Below are the code and all the weights of a small trained network. Each question names an input and a class and asks about switching units off, where a switched-off unit gives its printed mean instead of its output.

import numpy as np


def w(rows, s, z=0):
    codes = np.array(rows[::2]) - 128.0
    scale = np.full(codes.shape[1], s)
    scale[-1] = z or s
    return codes * scale


def f(y):
    return y / 2 * (1 + np.tanh(0.7978845608 * (y + 0.044715 * y**3)))


def log_softmax(a):
    a = a - a.max(-1, keepdims=True)
    return a - np.log(np.exp(a).sum(-1, keepdims=True))


def net(x, mask):
    res = np.array(x, float).reshape(1, 6) / 4 @ E
    y = f(res @ A[0][:, :-1].T + A[0][:, -1])
    res = res + np.where(mask, y, B[0][:, -1]) @ B[0][:, :-1]
    return log_softmax(res[-1] @ U[:, :-1].T + U[:, -1])


A, B = {}, {}
E = w([
[127,128,130,129,129],'x0',
[127,128,123,127,127],'x1',
[126,128,126,127,128],'x2',
[154,12,102,116,182],'x3',
[81,147,180,16,215],'x4',
[130,107,214,47,7],'x5',
],0.011)
A[0] = w([
[139,98,123,148,168,106],'N1',
[113,228,105,145,157,148],'N2',
[137,134,107,181,38,173],'N3',
[134,35,111,191,83,182],'N4',
[144,139,86,224,131,234],'N5',
[120,172,154,97,77,135],'N6',
[127,3,140,86,108,2],'N7',
[154,111,103,124,150,110],'N8',
[111,122,109,169,129,133],'N9',
[121,181,126,192,101,227],'N10',
[126,58,117,143,185,113],'N11',
[134,115,120,163,135,106],'N12',
[122,160,117,145,183,148],'N13',
],0.023,0.0047)
B[0] = w([
[85,89,148,115,167,180],'N1',
[129,201,39,196,96,204],'N2',
[212,22,158,204,114,230],'N3',
[13,71,53,42,41,244],'N4',
[148,197,200,3,138,253],'N5',
[43,140,226,168,96,200],'N6',
[240,182,63,99,70,214],'N7',
[92,90,130,110,144,164],'N8',
[121,125,156,67,127,170],'N9',
[226,159,154,84,152,203],'N10',
[140,93,188,151,252,216],'N11',
[97,123,132,76,118,163],'N12',
[100,130,45,189,169,194],'N13',
],0.028,0.022)
U = w([
[181,194,152,56,98,253],'0',
[69,200,67,153,128,48],'1',
[42,105,169,56,133,123],'2',
[100,50,155,153,199,146],'3',
[137,16,227,162,95,121],'4',
[5,160,250,114,83,179],'5',
[84,92,70,112,20,4],'6',
],0.011,0.0033)

Each question gives the input, the list of numbers given to net, and the class t.
The units are the neurons (one row each of A and B). Each row of codes is followed by its name. A weight is (code - 128) times the scale printed after its matrix; where a second scale follows, it is the last column's (A, B and U).
mask holds one flag per neuron, in row order. A switched-off neuron (its flag False) gives its mean, the last column of its row in B, instead of its output. The means were averaged over made-up inputs and are rounded, as every weight is.
A unit's drop is (log p(t) with every unit on - log p(t) with that unit switched off) / (log p(t) with every unit on - log p(t) with every unit switched off).
The circuit of an input: a set's keep is (log p(t) with only the set's units on - log p(t) with every unit switched off) / (log p(t) with every unit on - log p(t) with every unit switched off). Starting from the 12 units with the biggest drops (on a tie, the unit counted first), units are removed one at a time, each time the one whose removal leaves the highest keep (on an exact tie, the one counted first), for as long as the keep stays at least 0.8.
circuit, biggest first: the units of the circuit, biggest drop first
k most important neurons: the k neurons with the biggest drops, biggest first
drop when u is switched off: that unit's drop, to one decimal
input [4,-7,2,-3,-3,1], class 4: circuit, biggest first -> [N3]
input [-6,3,-8,0,4,3], class 5: circuit, biggest first -> [N10; N6]
input [-1,8,-6,0,2,4], class 5: 2 most important neurons -> [N3; N10]
input [-4,2,5,0,1,0], class 1: 2 most important neurons -> [N3; N5]
input [-1,5,1,7,-1,0], class 2: circuit, biggest first -> [N11; N4]
input [8,-4,2,1,-8,6], class 6: 3 most important neurons -> [N4; N11; N7]
input [0,-4,0,1,0,1], class 6: 4 most important neurons -> [N5; N11; N3; N10]
input [2,2,3,1,-5,-5], class 2: 2 most important neurons -> [N7; N4]
input [1,6,4,1,7,-7], class 3: 3 most important neurons -> [N11; N7; N4]
input [5,-5,-5,2,7,0], class 3: 4 most important neurons -> [N5; N4; N2; N10]
input [-4,3,1,-6,1,5], class 5: 2 most important neurons -> [N6; N11]
input [-1,4,2,-8,7,0], class 1: 2 most important neurons -> [N2; N5]
input [7,2,2,-1,2,8], class 5: 2 most important neurons -> [N6; N3]
input [-7,-6,-1,2,0,5], class 6: circuit, biggest first -> [N5]
input [-2,-1,5,8,1,-8], class 3: 3 most important neurons -> [N11; N13; N6]
input [3,6,-8,2,-7,-4], class 2: drop when N13 is switched off -> 0.0
input [-8,-8,-4,-8,0,2], class 4: drop when N3 is switched off -> 0.5
input [-6,-1,8,-7,2,1], class 5: drop when N13 is switched off -> 0.4
